Here is a tiny trained network, its code and every weight. The questions are about switching its units off for an input and a target symbol, where a switched-off unit gives its printed mean instead of its output.

import numpy as np


def w(rows, s, z=0):
    codes = np.array(rows[::2]) - 128.0
    scale = np.full(codes.shape[1], s)
    scale[-1] = z or s
    return codes * scale


def f(y):
    return np.maximum(y, 0)


def softmax(a):
    e = np.exp(a - a.max(-1, keepdims=True))
    return e / e.sum(-1, keepdims=True)


def log_softmax(a):
    a = a - a.max(-1, keepdims=True)
    return a - np.log(np.exp(a).sum(-1, keepdims=True))


def net(x, mask):
    ids = ['γδεηθλξπστφψ'.index(c) for c in x.split()]
    T = len(ids)
    res = E[ids] + P[:T]
    u = 0
    for l in range(2):
        r = res
        for j in range(2):
            rows = slice(3 * j, 3 * j + 3)
            q, k, v = (r @ M[l][rows].T for M in (Q, K, V))
            z = softmax(np.where(np.tri(T) > 0, q @ k.T / 3**0.5, -1e9)) @ v
            o = O[l][rows]
            res = res + np.where(mask[u + j], z, o[:, -1]) @ o[:, :-1]
        u += 2
        y = f(res @ A[l][:, :-1].T + A[l][:, -1])
        res = res + np.where(mask[u : u + 8], y, B[l][:, -1]) @ B[l][:, :-1]
        u += 8
    return log_softmax(res[-1] @ U[:, :-1].T + U[:, -1])


Q, K, V, O, A, B = {}, {}, {}, {}, {}, {}
E = w([
[71,82,140,156],'γ',
[166,133,99,87],'δ',
[70,121,87,185],'ε',
[153,217,48,119],'η',
[146,210,189,150],'θ',
[95,157,127,180],'λ',
[131,144,178,53],'ξ',
[142,247,79,144],'π',
[177,138,99,63],'σ',
[155,149,126,97],'τ',
[119,105,154,92],'φ',
[161,168,198,77],'ψ',
],0.011)
P = w([
[217,33,135,104],'0',
[75,113,120,1],'1',
[68,122,135,20],'2',
[49,135,150,37],'3',
[46,133,157,47],'4',
[37,137,166,49],'5',
[23,150,170,59],'6',
[9,158,181,72],'7',
[22,155,191,76],'8',
[3,152,199,73],'9',
[4,158,197,81],'10',
[6,164,181,29],'11',
],0.0033)
Q[0] = w([
[203,113,107,187],'0.h1',
[169,93,125,135],'0.h1',
[144,112,116,136],'0.h1',
[112,127,140,170],'0.h2',
[120,66,255,160],'0.h2',
[172,102,78,144],'0.h2',
],0.039)
K[0] = w([
[60,154,128,33],'0.h1',
[82,161,130,111],'0.h1',
[138,146,144,123],'0.h1',
[83,167,140,172],'0.h2',
[3,183,122,73],'0.h2',
[121,88,67,139],'0.h2',
],0.032)
V[0] = w([
[114,137,50,63],'0.h1',
[2,229,126,92],'0.h1',
[106,137,40,143],'0.h1',
[120,150,162,155],'0.h2',
[137,117,104,116],'0.h2',
[108,119,118,120],'0.h2',
],0.0087)
O[0] = w([
[161,105,75,56,252],'0.h1',
[2,200,156,83,34],'0.h1',
[78,134,71,85,161],'0.h1',
[142,132,162,171,87],'0.h2',
[121,125,112,111,151],'0.h2',
[110,132,129,120,114],'0.h2',
],0.0089,0.0017)
A[0] = w([
[34,1,104,197,46],'0.n1',
[183,173,65,192,56],'0.n2',
[83,90,71,230,162],'0.n3',
[80,47,140,127,16],'0.n4',
[122,174,58,190,140],'0.n5',
[115,167,136,112,16],'0.n6',
[126,96,199,91,49],'0.n7',
[146,68,189,112,2],'0.n8',
],0.0099,0.004)
B[0] = w([
[150,251,58,140,182],'0.n1',
[90,147,126,69,201],'0.n2',
[137,58,158,199,206],'0.n3',
[175,162,185,106,136],'0.n4',
[82,100,132,78,254],'0.n5',
[166,86,146,155,136],'0.n6',
[95,146,105,73,148],'0.n7',
[115,102,119,55,135],'0.n8',
],0.019,0.0019)
Q[1] = w([
[114,88,130,161],'1.h1',
[112,72,156,171],'1.h1',
[152,190,138,104],'1.h1',
[112,108,133,98],'1.h2',
[131,104,144,132],'1.h2',
[142,136,100,3],'1.h2',
],0.04)
K[1] = w([
[92,157,100,100],'1.h1',
[23,209,71,103],'1.h1',
[254,62,105,157],'1.h1',
[100,106,162,151],'1.h2',
[148,101,115,156],'1.h2',
[22,213,227,226],'1.h2',
],0.019)
V[1] = w([
[12,35,161,161],'1.h1',
[114,95,180,58],'1.h1',
[152,2,112,118],'1.h1',
[150,100,252,58],'1.h2',
[82,4,156,181],'1.h2',
[211,232,200,203],'1.h2',
],0.0062)
O[1] = w([
[33,114,149,193,3],'1.h1',
[123,103,183,76,147],'1.h1',
[182,21,172,192,211],'1.h1',
[174,87,206,2,88],'1.h2',
[93,35,182,190,72],'1.h2',
[195,151,215,227,111],'1.h2',
],0.0055,0.0038)
A[1] = w([
[92,54,185,13,148],'1.n1',
[54,194,209,151,174],'1.n2',
[197,125,211,141,58],'1.n3',
[183,203,63,205,189],'1.n4',
[57,27,54,116,192],'1.n5',
[63,67,106,193,1],'1.n6',
[229,221,110,97,87],'1.n7',
[208,48,2,95,141],'1.n8',
],0.0075,0.0048)
B[1] = w([
[197,95,22,112,242],'1.n1',
[87,38,141,40,175],'1.n2',
[98,78,136,107,147],'1.n3',
[33,174,221,125,194],'1.n4',
[126,137,44,246,215],'1.n5',
[113,151,108,29,136],'1.n6',
[189,213,166,82,212],'1.n7',
[104,209,192,217,254],'1.n8',
],0.013,0.0066)
U = w([
[82,230,173,113,60],'γ',
[176,175,133,183,231],'δ',
[23,214,85,150,55],'ε',
[87,254,27,79,2],'η',
[97,169,229,72,155],'θ',
[22,84,132,187,199],'λ',
[159,133,100,84,73],'ξ',
[75,217,35,37,107],'π',
[190,204,117,164,95],'σ',
[148,160,143,139,86],'τ',
[127,31,86,161,202],'φ',
[179,126,192,37,169],'ψ',
],0.0043,0.0076)

Each question gives the input, a string of symbols that net reads in full, and the target symbol t.
The units are the heads (3 rows each of Q, K, V and O) and the neurons (one row each of A and B). Each row of codes is followed by its name. A weight is (code - 128) times the scale printed after its matrix; where a second scale follows, it is the last column's (O, A, B and U).
mask holds one flag per unit, layer by layer, with each layer's heads first. A switched-off unit (its flag False) gives its mean, the last column of its rows in O or B, instead of its output. The means were averaged over made-up inputs and are rounded, as every weight is.
A unit's drop is (log p(t) with every unit on - log p(t) with that unit switched off) / (log p(t) with every unit on - log p(t) with every unit switched off).
The circuit of an input: a set's keep is (log p(t) with only the set's units on - log p(t) with every unit switched off) / (log p(t) with every unit on - log p(t) with every unit switched off). Starting from the 12 units with the biggest drops (on a tie, the unit counted first), units are removed one at a time, each time the one whose removal leaves the highest keep (on an exact tie, the one counted first), for as long as the keep stays at least 0.8.
units of the circuit, in order: the units of the circuit, biggest drop first
top k neurons: the k neurons with the biggest drops, biggest first
k most important neurons of layer l: the k neurons of layer l with the biggest drops, biggest first
which heads matter: for each layer, one digit per head in row order, 1 if its drop is at least 0.15 and else 0, layers parted by /
input λ δ ε δ δ λ λ, target λ: top neuron -> 0.n3
input λ θ λ ε γ λ π, target λ: 2 most important neurons of layer 0 -> 0.n3; 0.n5
input λ ξ δ ξ γ δ π ε θ π, target λ: top 3 neurons -> 0.n3; 0.n1; 1.n7
input ψ π δ δ θ δ, target ψ: top 2 neurons -> 1.n5; 1.n8
input δ π ξ θ σ ε ε δ λ π ξ, target φ: which heads matter -> 00 / 01
input π δ δ δ π, target π: units of the circuit, in order -> 0.n5; 1.h2; 0.h1
input ψ δ δ θ δ π δ δ γ, target θ: 3 most important neurons of layer 0 -> 0.n1; 0.n5; 0.n4
input ε π δ π ψ δ δ, target λ: units of the circuit, in order -> 0.n3; 1.h2; 1.h1
input ψ δ δ θ δ γ τ θ φ, target ψ: which heads matter -> 10 / 01
input ε δ ε, target ε: units of the circuit, in order -> 0.n1; 1.n4; 1.h2
input ε π θ δ γ λ γ τ λ ε δ, target λ: units of the circuit, in order -> 0.n3; 1.h2; 1.h1
input θ δ γ θ δ π γ, target θ: which heads matter -> 10 / 00
input θ γ σ π, target θ: which heads matter -> 10 / 01
input φ δ θ π λ λ δ σ, target φ: 2 most important neurons of layer 0 -> 0.n1; 0.n3
input π ε λ ψ, target π: which heads matter -> 10 / 10
input θ δ φ δ δ ε ψ δ π θ, target θ: which heads matter -> 10 / 00
input φ θ ε δ θ η ε λ, target φ: which heads matter -> 00 / 01
input φ ψ δ γ θ δ φ ψ, target ψ: which heads matter -> 00 / 01
input γ ε τ λ λ δ π ξ φ, target φ: 2 most important neurons of layer 0 -> 0.n3; 0.n7
input π ψ η, target π: 2 most important neurons of layer 0 -> 0.n5; 0.n3
input σ δ θ, target ψ: top 2 neurons -> 0.n3; 1.n5
input φ λ δ π σ τ λ, target φ: which heads matter -> 10 / 01
input λ δ θ π δ δ δ δ π ε λ σ, target λ: 2 most important neurons of layer 1 -> 1.n7; 1.n1
